Here is a tiny trained network, its code and every weight. The questions are about switching its units off for an input and a target symbol, where a switched-off unit gives its printed mean instead of its output.

import numpy as np


def w(rows, s, z=0):
    codes = np.array(rows[::2]) - 128.0
    scale = np.full(codes.shape[1], s)
    scale[-1] = z or s
    return codes * scale


def softmax(a):
    e = np.exp(a - a.max(-1, keepdims=True))
    return e / e.sum(-1, keepdims=True)


def log_softmax(a):
    a = a - a.max(-1, keepdims=True)
    return a - np.log(np.exp(a).sum(-1, keepdims=True))


def net(x, mask):
    ids = ['δζηλξστψω'.index(c) for c in x.split()]
    T = len(ids)
    res = E[ids] + P[:T]
    u = 0
    for l in range(3):
        r = res
        for j in range(3):
            rows = slice(2 * j, 2 * j + 2)
            q, k, v = (r @ M[l][rows].T for M in (Q, K, V))
            z = softmax(np.where(np.tri(T) > 0, q @ k.T / 2**0.5, -1e9)) @ v
            o = O[l][rows]
            res = res + np.where(mask[u + j], z, o[:, -1]) @ o[:, :-1]
        u += 3
    return log_softmax(res[-1] @ U[:, :-1].T + U[:, -1])


Q, K, V, O = {}, {}, {}, {}
E = w([
[134,189,40,75,42,107,75,91,189],'δ',
[144,100,63,236,110,131,39,87,148],'ζ',
[117,52,34,183,174,123,244,109,221],'η',
[190,1,67,117,96,127,133,163,127],'λ',
[123,52,128,93,107,81,153,23,122],'ξ',
[91,139,164,140,19,97,184,198,159],'σ',
[130,91,211,129,39,152,92,169,21],'τ',
[120,69,179,88,212,119,60,179,212],'ψ',
[75,91,236,124,175,78,54,107,167],'ω',
],0.0065)
P = w([
[246,247,89,209,169,74,164,100,90],'0',
[212,186,97,186,114,27,142,127,109],'1',
[172,154,114,173,84,42,143,145,128],'2',
[132,134,125,137,82,88,134,142,140],'3',
[102,112,147,118,79,124,132,153,158],'4',
[72,87,170,108,73,164,130,165,160],'5',
[36,64,181,87,82,185,129,176,169],'6',
[19,45,191,65,67,221,125,166,196],'7',
[1,18,200,57,74,246,128,164,220],'8',
],0.0039)
Q[0] = w([
[123,193,116,145,183,166,163,170,76],'0.h1',
[111,114,140,190,124,148,84,117,155],'0.h1',
[158,5,120,147,54,93,52,152,206],'0.h2',
[144,108,84,139,172,197,62,132,126],'0.h2',
[121,187,150,104,165,99,178,34,61],'0.h3',
[121,203,170,103,226,128,108,186,126],'0.h3',
],0.024)
K[0] = w([
[204,187,107,107,148,68,147,101,95],'0.h1',
[85,80,139,104,120,152,155,125,129],'0.h1',
[76,6,183,73,134,187,124,179,117],'0.h2',
[108,91,77,143,135,163,170,88,120],'0.h2',
[214,179,138,107,139,95,190,145,130],'0.h3',
[168,187,117,145,124,210,108,228,187],'0.h3',
],0.025)
V[0] = w([
[103,164,99,254,112,154,48,163,160],'0.h1',
[136,103,33,144,112,228,99,20,126],'0.h1',
[138,120,187,180,133,149,186,98,101],'0.h2',
[52,173,115,231,171,161,164,110,193],'0.h2',
[151,115,126,134,144,150,128,119,110],'0.h3',
[92,97,172,110,58,149,151,59,158],'0.h3',
],0.01)
O[0] = w([
[157,82,180,166,67,191,161,77,196,251],'0.h1',
[57,150,110,129,136,255,176,113,98,160],'0.h1',
[115,130,146,146,79,99,149,124,97,123],'0.h2',
[67,176,171,195,166,127,208,146,135,13],'0.h2',
[139,107,134,132,140,138,144,136,123,124],'0.h3',
[63,111,60,173,114,59,130,148,89,229],'0.h3',
],0.0062,0.0026)
Q[1] = w([
[126,197,145,88,184,252,140,96,122],'1.h1',
[123,65,65,143,78,121,106,129,194],'1.h1',
[89,102,81,126,83,161,129,88,142],'1.h2',
[143,18,161,172,59,92,118,116,144],'1.h2',
[122,115,127,32,132,102,213,63,88],'1.h3',
[126,172,158,48,132,149,133,213,151],'1.h3',
],0.032)
K[1] = w([
[180,51,2,249,140,195,132,99,159],'1.h1',
[48,21,160,75,120,148,164,153,127],'1.h1',
[38,98,80,94,71,155,127,112,192],'1.h2',
[63,126,225,82,106,139,55,220,114],'1.h2',
[101,209,15,153,135,104,122,188,38],'1.h3',
[227,218,172,105,213,96,113,88,154],'1.h3',
],0.025)
V[1] = w([
[153,117,83,202,121,191,57,210,134],'1.h1',
[66,209,145,183,97,135,36,66,127],'1.h1',
[117,161,55,109,59,77,142,84,191],'1.h2',
[132,80,76,142,161,149,66,62,93],'1.h2',
[99,200,50,188,139,118,18,149,154],'1.h3',
[142,138,161,158,102,152,152,253,88],'1.h3',
],0.015)
O[1] = w([
[199,162,249,42,82,164,62,112,121,119],'1.h1',
[43,121,168,88,56,115,162,12,9,99],'1.h1',
[58,241,106,10,164,178,134,110,113,254],'1.h2',
[177,44,205,121,238,139,253,150,52,139],'1.h2',
[153,71,150,223,69,239,118,64,238,137],'1.h3',
[176,221,161,108,148,211,127,205,87,10],'1.h3',
],0.0051,0.0038)
Q[2] = w([
[132,44,114,88,44,36,102,91,32],'2.h1',
[126,117,65,129,135,81,115,150,173],'2.h1',
[169,215,203,171,218,158,154,143,54],'2.h2',
[155,129,164,141,101,56,134,151,119],'2.h2',
[112,201,205,163,162,155,192,127,192],'2.h3',
[141,103,92,110,250,88,105,78,163],'2.h3',
],0.026)
K[2] = w([
[182,88,151,83,72,95,56,201,12],'2.h1',
[149,83,99,96,169,188,109,108,119],'2.h1',
[233,189,68,161,111,110,185,64,123],'2.h2',
[142,128,155,85,149,84,115,87,147],'2.h2',
[110,79,96,127,251,128,136,129,162],'2.h3',
[126,126,233,146,175,159,161,115,74],'2.h3',
],0.026)
V[2] = w([
[135,104,68,105,58,165,129,187,93],'2.h1',
[92,91,151,131,56,123,161,199,120],'2.h1',
[67,113,204,118,253,98,58,124,200],'2.h2',
[117,134,170,145,125,43,113,76,68],'2.h2',
[137,122,133,113,70,103,247,177,183],'2.h3',
[155,143,94,157,155,139,75,93,105],'2.h3',
],0.012)
O[2] = w([
[239,112,69,124,69,107,168,119,129,252],'2.h1',
[213,175,123,104,103,114,179,118,83,121],'2.h1',
[174,177,184,192,202,1,104,25,129,130],'2.h2',
[80,60,99,157,127,78,55,178,76,165],'2.h2',
[77,155,147,172,99,123,131,249,123,178],'2.h3',
[120,73,104,119,143,132,131,60,134,178],'2.h3',
],0.0049,0.0016)
U = w([
[118,81,157,187,96,202,131,77,163,86],'δ',
[155,177,215,104,89,165,112,95,2,248],'ζ',
[93,218,161,176,96,108,165,209,141,148],'η',
[168,113,175,84,233,145,90,162,191,145],'λ',
[76,109,50,147,205,133,249,141,141,198],'ξ',
[82,205,82,62,99,127,84,106,173,39],'σ',
[215,63,97,68,122,124,99,188,128,131],'τ',
[145,160,187,150,162,60,107,96,138,42],'ψ',
[77,102,91,144,150,48,113,110,83,113],'ω',
],0.0061,0.0018)

Each question gives the input, a string of symbols that net reads in full, and the target symbol t.
The units are the heads (2 rows each of Q, K, V and O). Each row of codes is followed by its name. A weight is (code - 128) times the scale printed after its matrix; where a second scale follows, it is the last column's (O and U).
mask holds one flag per head, layer by layer. A switched-off head (its flag False) gives its mean, the last column of its rows in O, instead of its output. The means were averaged over made-up inputs and are rounded, as every weight is.
A unit's drop is (log p(t) with every unit on - log p(t) with that unit switched off) / (log p(t) with every unit on - log p(t) with every unit switched off).
The circuit of an input: a set's keep is (log p(t) with only the set's units on - log p(t) with every unit switched off) / (log p(t) with every unit on - log p(t) with every unit switched off). Starting from all 9 units, units are removed one at a time, each time the one whose removal leaves the highest keep (on an exact tie, the one counted first), for as long as the keep stays at least 0.8.
circuit, biggest first: the units of the circuit, biggest drop first
heads that matter: for each layer, one digit per head in row order, 1 if its drop is at least 0.15 and else 0, layers parted by /
drop of u: that unit's drop, to one decimal
input ζ ψ ω τ, target ω: circuit, biggest first : 2.h2, 0.h1
input ζ σ σ η, target σ: circuit, biggest first : 1.h2
input ζ ζ ζ τ λ ω, target ω: heads that matter : 100 / 100 / 010
input τ δ η, target τ: circuit, biggest first : 2.h2, 0.h2, 2.h1, 1.h1
input σ ξ σ ζ ζ ξ ζ, target ω: heads that matter : 000 / 001 / 010
input ζ ζ ζ ξ ζ η ζ ξ ψ, target ψ: heads that matter : 100 / 000 / 010
input ζ ζ σ ζ ζ ζ ζ ζ ζ, target ζ: circuit, biggest first : 1.h1, 0.h1
input ζ η δ ζ, target η: heads that matter : 010 / 000 / 001
input ξ λ ξ λ ξ, target ξ: heads that matter : 000 / 110 / 000
input ξ τ λ, target τ: circuit, biggest first : 2.h2, 0.h2, 2.h1
input ξ σ ζ ω ξ ζ, target ω: heads that matter : 000 / 100 / 010
input ψ ξ ζ ζ ζ ξ ζ ζ λ, target λ: circuit, biggest first : 1.h1, 2.h2
input ζ ξ ζ, target ξ: circuit, biggest first : 1.h1, 1.h2
input σ ζ ζ σ σ ψ σ, target ψ: circuit, biggest first : 2.h2, 0.h1
input λ ζ ζ, target δ: circuit, biggest first : 1.h3
input τ λ δ δ ζ ζ ω λ, target ω: circuit, biggest first : 2.h2, 1.h1, 0.h1
input τ λ ζ, target δ: circuit, biggest first : 0.h1, 1.h3
input ξ ω ω ζ ζ λ λ ζ, target τ: heads that matter : 010 / 111 / 010
input σ ζ δ τ σ, target τ: heads that matter : 110 / 010 / 110
input ξ ζ ξ, target δ: circuit, biggest first : 1.h3
input ξ ζ ζ ζ ζ, target ζ: circuit, biggest first : 0.h1, 1.h1
input ψ ζ ζ ζ ξ ξ, target ω: heads that matter : 001 / 001 / 010
input σ δ δ σ, target σ: heads that matter : 100 / 010 / 000
input λ ξ ξ ω λ, target ω: heads that matter : 000 / 100 / 010
input ω η ζ ζ ψ ζ, target ψ: drop of 1.h1 : 0.1
input ζ σ λ ζ λ σ ω, target ψ: drop of 0.h1 : 0.3
